Here is a tiny trained network, its code and every weight. The questions are about switching its units off for an input and a class, where a switched-off unit gives its printed mean instead of its output.

import numpy as np


def w(rows, s, z=0):
    codes = np.array(rows[::2]) - 128.0
    scale = np.full(codes.shape[1], s)
    scale[-1] = z or s
    return codes * scale


def f(y):
    return y / 2 * (1 + np.tanh(0.7978845608 * (y + 0.044715 * y**3)))


def log_softmax(a):
    a = a - a.max(-1, keepdims=True)
    return a - np.log(np.exp(a).sum(-1, keepdims=True))


def net(x, mask):
    res = np.array(x, float).reshape(1, 8) / 4 @ E
    y = f(res @ A[0][:, :-1].T + A[0][:, -1])
    res = res + np.where(mask, y, B[0][:, -1]) @ B[0][:, :-1]
    return log_softmax(res[-1] @ U[:, :-1].T + U[:, -1])


A, B = {}, {}
E = w([
[130,130,128],'x0',
[181,51,109],'x1',
[125,129,125],'x2',
[127,129,129],'x3',
[127,128,127],'x4',
[77,106,254],'x5',
[128,128,129],'x6',
[30,91,75],'x7',
],0.0068)
A[0] = w([
[53,112,93,126],'neuron 0',
[199,181,161,164],'neuron 1',
[144,147,95,46],'neuron 2',
[80,106,99,110],'neuron 3',
[102,125,177,87],'neuron 4',
[69,252,121,129],'neuron 5',
[146,165,63,51],'neuron 6',
[140,147,135,90],'neuron 7',
[131,134,129,77],'neuron 8',
[120,142,119,4],'neuron 9',
[104,116,188,79],'neuron 10',
[140,34,115,119],'neuron 11',
[153,180,50,57],'neuron 12',
],0.012,0.0038)
B[0] = w([
[86,195,84,197],'neuron 0',
[74,178,44,224],'neuron 1',
[121,131,179,125],'neuron 2',
[128,177,110,159],'neuron 3',
[104,114,180,164],'neuron 4',
[252,64,94,254],'neuron 5',
[84,120,209,173],'neuron 6',
[135,148,144,121],'neuron 7',
[138,140,154,111],'neuron 8',
[156,151,179,98],'neuron 9',
[93,110,196,176],'neuron 10',
[217,125,118,167],'neuron 11',
[55,76,243,202],'neuron 12',
],0.019,0.0045)
U = w([
[78,61,242,79],'0',
[146,88,105,253],'1',
[254,55,111,65],'2',
[149,138,128,206],'3',
[107,247,100,45],'4',
],0.0083,0.0043)

Each question gives the input, the list of numbers given to net, and the class t.
The units are the neurons (one row each of A and B). Each row of codes is followed by its name. A weight is (code - 128) times the scale printed after its matrix; where a second scale follows, it is the last column's (A, B and U).
mask holds one flag per neuron, in row order. A switched-off neuron (its flag False) gives its mean, the last column of its row in B, instead of its output. The means were averaged over made-up inputs and are rounded, as every weight is.
A unit's drop is (log p(t) with every unit on - log p(t) with that unit switched off) / (log p(t) with every unit on - log p(t) with every unit switched off).
The circuit of an input: a set's keep is (log p(t) with only the set's units on - log p(t) with every unit switched off) / (log p(t) with every unit on - log p(t) with every unit switched off). Starting from the 12 units with the biggest drops (on a tie, the unit counted first), units are removed one at a time, each time the one whose removal leaves the highest keep (on an exact tie, the one counted first), for as long as the keep stays at least 0.8.
units of the circuit, in order: the units of the circuit, biggest drop first
top k neurons: the k neurons with the biggest drops, biggest first
drop when u is switched off: that unit's drop, to one decimal
input [5,4,-2,1,-8,-5,2,-7], class 4: units of the circuit, in order => [neuron 1]
input [-4,4,0,6,2,-5,-2,-2], class 0: top 3 neurons => [neuron 5; neuron 12; neuron 6]
input [-1,-5,4,-6,4,4,3,0], class 2: units of the circuit, in order => [neuron 5; neuron 12]
input [-7,6,-2,2,-1,-7,0,-8], class 4: top 2 neurons => [neuron 1; neuron 5]
input [1,-3,8,1,7,-8,0,5], class 0: top 2 neurons => [neuron 12; neuron 6]
input [5,1,-3,7,6,1,-3,4], class 4: top 4 neurons => [neuron 5; neuron 12; neuron 0; neuron 3]
input [-7,5,-4,-7,-8,-6,2,2], class 0: top 3 neurons => [neuron 12; neuron 5; neuron 6]
input [-7,-3,5,-6,6,2,0,7], class 4: top 3 neurons => [neuron 0; neuron 3; neuron 12]
input [6,2,1,-2,3,-3,0,4], class 4: top 2 neurons => [neuron 5; neuron 0]
input [-8,1,1,5,4,4,5,-8], class 4: top 2 neurons => [neuron 1; neuron 5]
input [-1,-7,-6,4,3,3,1,5], class 2: top 2 neurons => [neuron 5; neuron 1]
input [5,-5,0,-5,3,1,-3,8], class 4: top 3 neurons => [neuron 0; neuron 3; neuron 12]
input [5,5,0,0,1,-8,3,7], class 0: drop when neuron 6 is switched off => 0.2
input [3,-1,3,-8,-3,6,-2,8], class 4: units of the circuit, in order => [neuron 0]
input [-5,-8,1,8,-5,1,-5,7], class 2: drop when neuron 5 is switched off => 1.9
input [-3,-8,3,1,4,3,-7,-1], class 2: drop when neuron 5 is switched off => 0.7
